Here is a tiny trained network, its code and every weight. The questions are about switching its units off for an input and a target symbol, where a switched-off unit gives its printed mean instead of its output.

import numpy as np


def w(rows, s, z=0):
    codes = np.array(rows[::2]) - 128.0
    scale = np.full(codes.shape[1], s)
    scale[-1] = z or s
    return codes * scale


def f(y):
    return y / 2 * (1 + np.tanh(0.7978845608 * (y + 0.044715 * y**3)))


def softmax(a):
    e = np.exp(a - a.max(-1, keepdims=True))
    return e / e.sum(-1, keepdims=True)


def log_softmax(a):
    a = a - a.max(-1, keepdims=True)
    return a - np.log(np.exp(a).sum(-1, keepdims=True))


def net(x, mask):
    ids = ['αβδζθμπτφψ'.index(c) for c in x.split()]
    T = len(ids)
    res = E[ids] + P[:T]
    u = 0
    for l in range(2):
        q, k, v = (res @ M[l].T for M in (Q, K, V))
        z = softmax(np.where(np.tri(T) > 0, q @ k.T / 2**0.5, -1e9)) @ v
        res = res + np.where(mask[u], z, O[l][:, -1]) @ O[l][:, :-1]
        u += 1
        y = f(res @ A[l][:, :-1].T + A[l][:, -1])
        res = res + np.where(mask[u : u + 8], y, B[l][:, -1]) @ B[l][:, :-1]
        u += 8
    return log_softmax(res[-1] @ U[:, :-1].T + U[:, -1])


Q, K, V, O, A, B = {}, {}, {}, {}, {}, {}
E = w([
[40,149,147,232,180],'α',
[38,158,118,55,221],'β',
[52,49,43,180,162],'δ',
[101,165,181,46,145],'ζ',
[155,183,173,70,120],'θ',
[113,40,41,178,96],'μ',
[163,180,4,115,146],'π',
[149,25,104,43,204],'τ',
[58,96,165,112,149],'φ',
[148,171,175,72,121],'ψ',
],0.016)
P = w([
[54,78,125,47,245],'0',
[158,138,129,125,159],'1',
[158,131,122,123,144],'2',
[147,142,119,123,127],'3',
[131,155,110,119,121],'4',
[147,150,107,130,105],'5',
[131,162,100,128,103],'6',
[97,187,98,128,106],'7',
[148,168,103,149,76],'8',
[115,178,93,147,85],'9',
[94,180,79,145,93],'10',
],0.012)
Q[0] = w([
[146,113,156,166,88],'0.h0',
[133,254,203,49,192],'0.h0',
],0.0061)
K[0] = w([
[101,86,84,84,55],'0.h0',
[211,192,121,236,2],'0.h0',
],0.0065)
V[0] = w([
[254,128,166,154,88],'0.h0',
[132,203,108,117,195],'0.h0',
],0.0071)
O[0] = w([
[215,136,90,200,157,2],'0.h0',
[254,166,154,201,112,198],'0.h0',
],0.0083,0.0077)
A[0] = w([
[94,219,66,137,138,153],'0.n0',
[136,17,68,173,162,113],'0.n1',
[97,164,130,101,139,122],'0.n2',
[195,107,10,129,150,184],'0.n3',
[139,137,199,14,172,151],'0.n4',
[126,177,47,74,184,184],'0.n5',
[66,111,45,189,2,254],'0.n6',
[80,165,193,149,155,49],'0.n7',
],0.0095,0.004)
B[0] = w([
[115,116,152,107,25,213],'0.n0',
[198,187,91,81,115,160],'0.n1',
[244,140,44,111,118,175],'0.n2',
[159,178,149,254,112,180],'0.n3',
[182,142,166,187,181,254],'0.n4',
[236,118,189,160,84,239],'0.n5',
[140,150,115,44,219,247],'0.n6',
[140,18,60,134,135,155],'0.n7',
],0.0079,0.0072)
Q[1] = w([
[186,120,76,120,180],'1.h0',
[126,113,254,234,47],'1.h0',
],0.0075)
K[1] = w([
[161,94,195,152,254],'1.h0',
[136,248,142,182,33],'1.h0',
],0.0061)
V[1] = w([
[48,84,255,250,130],'1.h0',
[36,159,59,165,106],'1.h0',
],0.0053)
O[1] = w([
[76,247,116,107,102,71],'1.h0',
[188,39,92,55,231,1],'1.h0',
],0.011,0.0079)
A[1] = w([
[82,173,120,154,84,97],'1.n0',
[103,139,103,30,138,161],'1.n1',
[146,151,153,118,96,52],'1.n2',
[178,103,155,180,164,207],'1.n3',
[38,137,2,213,122,254],'1.n4',
[184,123,100,149,71,159],'1.n5',
[187,165,22,123,90,61],'1.n6',
[119,158,179,187,111,87],'1.n7',
],0.0097,0.0035)
B[1] = w([
[132,79,166,76,69,196],'1.n0',
[139,105,12,116,114,164],'1.n1',
[137,83,3,192,130,185],'1.n2',
[103,229,103,55,17,216],'1.n3',
[227,140,181,213,180,189],'1.n4',
[12,96,156,121,82,235],'1.n5',
[91,107,67,207,196,177],'1.n6',
[156,26,81,46,203,254],'1.n7',
],0.0065,0.0081)
U = w([
[121,157,90,146,131,49],'α',
[9,116,156,124,92,253],'β',
[101,106,105,141,125,123],'δ',
[176,165,134,123,98,197],'ζ',
[122,124,123,195,151,202],'θ',
[163,100,105,151,122,41],'μ',
[114,145,103,160,133,115],'π',
[115,127,123,152,74,166],'τ',
[82,162,102,143,120,80],'φ',
[120,163,109,173,134,78],'ψ',
],0.015,0.0037)

Each question gives the input, a string of symbols that net reads in full, and the target symbol t.
The units are the heads (2 rows each of Q, K, V and O) and the neurons (one row each of A and B). Each row of codes is followed by its name. A weight is (code - 128) times the scale printed after its matrix; where a second scale follows, it is the last column's (O, A, B and U).
mask holds one flag per unit, layer by layer, with each layer's heads first. A switched-off unit (its flag False) gives its mean, the last column of its rows in O or B, instead of its output. The means were averaged over made-up inputs and are rounded, as every weight is.
A unit's drop is (log p(t) with every unit on - log p(t) with that unit switched off) / (log p(t) with every unit on - log p(t) with every unit switched off).
The circuit of an input: a set's keep is (log p(t) with only the set's units on - log p(t) with every unit switched off) / (log p(t) with every unit on - log p(t) with every unit switched off). Starting from the 12 units with the biggest drops (on a tie, the unit counted first), units are removed one at a time, each time the one whose removal leaves the highest keep (on an exact tie, the one counted first), for as long as the keep stays at least 0.8.
units of the circuit, in order: the units of the circuit, biggest drop first
most important unit: the unit with the biggest drop
k most important neurons: the k neurons with the biggest drops, biggest first
k most important neurons of layer l: the k neurons of layer l with the biggest drops, biggest first
drop of u: that unit's drop, to one decimal
input δ δ τ θ ψ π μ, target δ: 2 most important neurons -> (0.n6; 1.n1)
input δ θ β τ ψ τ π μ, target δ: units of the circuit, in order -> (0.h0; 0.n6; 1.h0; 1.n1)
input α θ θ δ, target α: most important unit -> 0.n7
input α τ β β π π β α θ β δ, target α: 4 most important neurons of layer 0 -> (0.n6; 0.n7; 0.n1; 0.n5)
input β β β ζ φ π, target τ: 3 most important neurons -> (1.n5; 0.n5; 0.n0)
input α δ β μ, target α: 2 most important neurons -> (0.n6; 0.n7)
input μ π π θ δ β τ θ α δ μ, target μ: units of the circuit, in order -> (1.h0; 0.n1)
input τ θ τ, target τ: units of the circuit, in order -> (1.h0; 0.n6; 1.n3)
input μ μ ζ ψ π ζ ψ π δ, target μ: 3 most important neurons -> (0.n6; 0.n1; 1.n5)
input δ ψ β ζ μ μ δ β π, target τ: units of the circuit, in order -> (0.n0; 1.n5)
input φ ψ α θ β φ ψ θ π δ δ, target φ: 2 most important neurons of layer 1 -> (1.n1; 1.n7)
input δ β ψ μ ζ π τ ψ δ, target δ: units of the circuit, in order -> (0.h0; 1.h0; 0.n6; 1.n1)
input α μ μ, target α: 2 most important neurons of layer 0 -> (0.n7; 0.n6)
input β θ β δ δ, target β: 2 most important neurons of layer 0 -> (0.n7; 0.n4)
input δ φ ψ ζ α δ β, target ζ: units of the circuit, in order -> (0.n5)
input φ τ β μ μ β β μ δ β μ, target φ: 3 most important neurons of layer 0 -> (0.n6; 0.n4; 0.n7)
input β τ δ ζ π θ ζ β, target τ: 2 most important neurons of layer 0 -> (0.n5; 0.n0)
input β ψ α θ α θ α ψ δ, target β: drop of 0.n2 -> 0.3
input β ψ τ δ φ δ μ, target β: drop of 0.n6 -> 0.2
input β μ τ α ψ ψ μ β, target τ: drop of 0.n0 -> 0.1
input θ τ μ μ, target θ: most important neuron of layer 0 -> (0.n3)
input μ π α φ ψ θ δ, target μ: 2 most important neurons of layer 1 -> (1.n5; 1.n1)
